Below is a small trained network, with its code and all its weights. Each question gives an input and a target symbol and asks what happens when units are switched off, that is, made to give their printed mean instead of their output.

import numpy as np


def w(rows, s, z=0):
    codes = np.array(rows[::2]) - 128.0
    scale = np.full(codes.shape[1], s)
    scale[-1] = z or s
    return codes * scale


def norm(h):
    return h / np.sqrt((h * h).mean(-1, keepdims=True) + 1e-5)


def f(y):
    return np.maximum(y, 0)


def softmax(a):
    e = np.exp(a - a.max(-1, keepdims=True))
    return e / e.sum(-1, keepdims=True)


def log_softmax(a):
    a = a - a.max(-1, keepdims=True)
    return a - np.log(np.exp(a).sum(-1, keepdims=True))


def net(x, mask):
    ids = ['Ψαδεμξπ'.index(c) for c in x.split()]
    T = len(ids)
    res = E[ids] + P[:T]
    u = 0
    for l in range(3):
        q, k, v = (norm(res) @ M[l].T for M in (Q, K, V))
        z = softmax(np.where(np.tri(T) > 0, q @ k.T / 2**0.5, -1e9)) @ v
        res = res + np.where(mask[u], z, O[l][:, -1]) @ O[l][:, :-1]
        u += 1
        y = f(norm(res) @ A[l][:, :-1].T + A[l][:, -1])
        res = res + np.where(mask[u : u + 8], y, B[l][:, -1]) @ B[l][:, :-1]
        u += 8
    return log_softmax(norm(res)[-1] @ U[:, :-1].T + U[:, -1])


Q, K, V, O, A, B = {}, {}, {}, {}, {}, {}
E = w([
[36,139,88,150,75,178,126,114,155],'Ψ',
[100,102,105,176,61,138,100,98,159],'α',
[94,192,78,83,164,92,129,56,144],'δ',
[76,139,155,173,206,167,199,112,152],'ε',
[159,169,99,150,198,46,50,76,147],'μ',
[161,168,117,111,108,105,87,158,199],'ξ',
[102,148,166,5,135,138,30,170,166],'π',
],0.015)
P = w([
[95,152,172,214,57,37,217,146,97],'0',
[178,167,115,215,182,152,89,12,255],'1',
[74,102,151,140,164,93,74,45,179],'2',
[131,80,131,91,142,129,102,93,181],'3',
[174,26,128,104,137,114,68,134,140],'4',
[179,122,175,111,124,125,111,78,121],'5',
[144,55,141,72,107,121,85,178,127],'6',
[145,93,163,100,152,121,110,104,80],'7',
[191,123,193,127,143,134,92,146,93],'8',
[181,142,239,112,121,143,96,147,94],'9',
[134,91,144,138,166,89,78,191,80],'10',
[148,133,180,133,172,134,138,139,48],'11',
[140,155,174,167,205,78,127,112,28],'12',
],0.0062)
Q[0] = w([
[250,148,109,2,208,76,151,135,138],'L0H0',
[184,68,101,105,106,156,192,91,84],'L0H0',
],0.0044)
K[0] = w([
[100,131,53,64,34,91,90,80,78],'L0H0',
[221,47,100,156,123,195,68,179,254],'L0H0',
],0.0049)
V[0] = w([
[51,203,131,123,99,25,72,93,141],'L0H0',
[138,65,139,102,43,64,116,251,107],'L0H0',
],0.0031)
O[0] = w([
[170,87,88,46,108,97,225,22,255,195],'L0H0',
[175,103,128,76,152,96,215,132,228,4],'L0H0',
],0.0066,0.004)
A[0] = w([
[59,69,134,101,192,113,171,188,190,121],'L0N0',
[215,174,186,100,136,145,99,197,116,71],'L0N1',
[162,108,128,94,158,128,3,104,86,131],'L0N2',
[177,79,123,139,133,212,175,108,192,37],'L0N3',
[107,96,141,119,79,95,20,104,88,94],'L0N4',
[234,212,73,170,185,138,80,65,125,131],'L0N5',
[132,124,118,63,91,80,101,120,179,253],'L0N6',
[115,133,70,133,49,163,92,88,184,115],'L0N7',
],0.0058,0.0024)
B[0] = w([
[175,151,175,188,124,118,76,88,91,188],'L0N0',
[1,184,126,183,147,70,71,72,148,161],'L0N1',
[82,155,82,146,25,187,196,169,174,236],'L0N2',
[19,57,171,142,97,96,68,24,73,148],'L0N3',
[115,202,104,145,146,183,101,107,204,210],'L0N4',
[79,149,123,20,96,179,54,170,191,252],'L0N5',
[197,159,123,120,209,130,106,112,124,255],'L0N6',
[83,190,64,148,117,174,73,108,85,207],'L0N7',
],0.0059,0.0049)
Q[1] = w([
[133,24,167,253,52,88,234,111,34],'L1H0',
[244,32,233,41,96,92,165,132,109],'L1H0',
],0.0036)
K[1] = w([
[60,80,98,128,145,253,136,78,29],'L1H0',
[113,128,108,175,86,160,104,113,151],'L1H0',
],0.0068)
V[1] = w([
[119,199,146,176,218,146,132,101,137],'L1H0',
[158,155,74,142,27,70,253,137,145],'L1H0',
],0.0042)
O[1] = w([
[243,196,180,142,44,144,143,189,37,252],'L1H0',
[127,85,143,195,2,128,243,171,145,27],'L1H0',
],0.0072,0.0041)
A[1] = w([
[54,182,62,195,88,150,42,253,103,51],'L1N0',
[127,144,148,180,67,71,217,113,92,9],'L1N1',
[102,136,172,223,157,126,149,41,135,104],'L1N2',
[176,12,122,127,153,35,203,129,215,106],'L1N3',
[25,172,100,184,109,198,158,165,104,30],'L1N4',
[152,181,175,97,111,208,175,162,7,90],'L1N5',
[138,151,112,164,90,219,20,48,174,106],'L1N6',
[48,122,129,173,3,216,108,112,104,99],'L1N7',
],0.0056,0.0012)
B[1] = w([
[163,83,61,159,167,185,159,40,73,192],'L1N0',
[78,208,117,167,114,155,164,131,163,136],'L1N1',
[103,101,132,225,2,87,183,156,118,181],'L1N2',
[139,54,229,111,156,74,147,165,153,131],'L1N3',
[127,85,128,181,251,154,98,99,131,172],'L1N4',
[209,82,143,61,177,104,59,110,30,172],'L1N5',
[46,41,130,113,171,161,175,120,107,254],'L1N6',
[22,57,17,199,198,134,151,89,148,174],'L1N7',
],0.0058,0.0095)
Q[2] = w([
[78,153,106,37,152,110,3,34,238],'L2H0',
[84,27,53,136,51,186,195,153,140],'L2H0',
],0.0053)
K[2] = w([
[140,139,132,111,46,3,248,207,245],'L2H0',
[92,72,81,121,199,201,71,99,119],'L2H0',
],0.006)
V[2] = w([
[121,40,154,136,112,62,109,146,255],'L2H0',
[39,165,95,158,41,90,208,60,154],'L2H0',
],0.0067)
O[2] = w([
[90,80,194,251,202,128,161,93,124,32],'L2H0',
[218,58,183,154,65,97,109,44,176,252],'L2H0',
],0.011,0.0035)
A[2] = w([
[91,87,164,215,180,181,132,43,70,131],'L2N0',
[41,35,175,174,165,87,142,181,206,202],'L2N1',
[22,66,151,217,167,148,239,116,189,144],'L2N2',
[83,64,254,232,136,127,219,138,112,68],'L2N3',
[89,71,212,171,107,98,136,160,71,1],'L2N4',
[197,59,185,147,187,118,173,193,155,44],'L2N5',
[179,107,203,144,42,127,135,218,125,51],'L2N6',
[174,125,146,98,179,152,42,31,183,152],'L2N7',
],0.0069,0.0044)
B[2] = w([
[16,67,199,155,136,12,92,80,201,245],'L2N0',
[96,158,89,202,186,188,225,105,36,176],'L2N1',
[64,228,39,149,141,185,189,115,171,202],'L2N2',
[27,255,35,160,52,216,226,109,182,178],'L2N3',
[125,75,57,64,216,44,97,214,221,141],'L2N4',
[163,115,191,220,115,164,94,63,115,132],'L2N5',
[24,188,200,153,179,79,127,196,56,132],'L2N6',
[134,70,124,113,84,67,154,211,103,254],'L2N7',
],0.0072,0.0092)
U = w([
[172,84,127,103,136,95,83,127,152,122],'Ψ',
[168,54,215,152,205,130,60,29,48,105],'α',
[184,126,136,106,97,128,124,68,130,135],'δ',
[114,197,33,37,59,144,101,170,186,83],'ε',
[55,83,141,124,189,63,93,100,155,35],'μ',
[112,190,68,165,39,254,170,90,150,253],'ξ',
[173,203,78,88,254,170,130,139,115,202],'π',
],0.0066,0.003)

Each question gives the input, a string of symbols that net reads in full, and the target symbol t.
The units are the heads (2 rows each of Q, K, V and O) and the neurons (one row each of A and B). Each row of codes is followed by its name. A weight is (code - 128) times the scale printed after its matrix; where a second scale follows, it is the last column's (O, A, B and U).
mask holds one flag per unit, layer by layer, with each layer's heads first. A switched-off unit (its flag False) gives its mean, the last column of its rows in O or B, instead of its output. The means were averaged over made-up inputs and are rounded, as every weight is.
A unit's drop is (log p(t) with every unit on - log p(t) with that unit switched off) / (log p(t) with every unit on - log p(t) with every unit switched off).
The circuit of an input: a set's keep is (log p(t) with only the set's units on - log p(t) with every unit switched off) / (log p(t) with every unit on - log p(t) with every unit switched off). Starting from the 12 units with the biggest drops (on a tie, the unit counted first), units are removed one at a time, each time the one whose removal leaves the highest keep (on an exact tie, the one counted first), for as long as the keep stays at least 0.8.
units of the circuit, in order: the units of the circuit, biggest drop first
top k neurons: the k neurons with the biggest drops, biggest first
k most important neurons of layer l: the k neurons of layer l with the biggest drops, biggest first
input μ μ α ε δ ε μ δ δ ε, target α: units of the circuit, in order	L1N5, L2H0, L2N2, L2N3
input δ Ψ Ψ μ ξ δ, target δ: units of the circuit, in order	L2H0, L1H0
input δ μ ε δ α ξ μ π ε μ ε, target α: most important neuron of layer 0	L0N0
input ε α μ α ε μ ξ α ε ε, target π: 2 most important neurons of layer 0	L0N2, L0N1
input π μ μ Ψ μ ξ ε Ψ ξ δ Ψ ξ, target π: units of the circuit, in order	L2H0, L0N6, L0H0
input ε ε ε ε μ, target ε: 2 most important neurons of layer 1	L1N5, L1N4
input ξ ξ μ ξ Ψ δ Ψ ε ε μ π μ, target ξ: 2 most important neurons of layer 2	L2N3, L2N2
input μ ξ Ψ μ ξ μ α ξ ε ε, target μ: top 4 neurons	L0N3, L1N5, L0N2, L2N0
input Ψ ε π π π Ψ Ψ δ ε μ, target Ψ: top 2 neurons	L2N7, L0N7
input π μ α ε ξ π, target π: top 3 neurons	L0N6, L2N0, L0N2
input π ε π ε δ, target π: top 3 neurons	L0N6, L2N0, L0N2
input Ψ μ α μ Ψ, target μ: top 4 neurons	L2N0, L0N7, L2N3, L0N2
input ξ μ ε ε ε Ψ μ π μ ε ξ, target ξ: top 3 neurons	L2N3, L2N2, L0N1
input ξ Ψ ε μ ε ε ε ξ Ψ π, target ξ: top 2 neurons	L2N3, L2N2
input μ ε ε Ψ μ ε Ψ ξ δ, target μ: top 3 neurons	L0N7, L1N5, L1N0
input Ψ ε π μ ξ, target Ψ: top 2 neurons	L0N7, L2N7
input ξ ε ξ ξ α π ε Ψ μ ξ δ, target ξ: top 3 neurons	L2N3, L1N3, L2N2
input μ π Ψ ε δ Ψ ε μ Ψ ε ε μ Ψ, target μ: units of the circuit, in order	L2N0
input μ μ Ψ ε ξ, target μ: top 3 neurons	L0N6, L0N7, L1N2
input α ε π, target α: top 2 neurons	L0N7, L0N6
input π Ψ ε Ψ μ ε π μ ξ ε ε π, target π: 2 most important neurons of layer 1	L1N2, L1N7
input μ μ α π α π, target μ: most important neuron of layer 2	L2N7
input π Ψ α μ Ψ ξ μ μ μ ε ε μ, target π: 2 most important neurons of layer 1	L1N2, L1N7
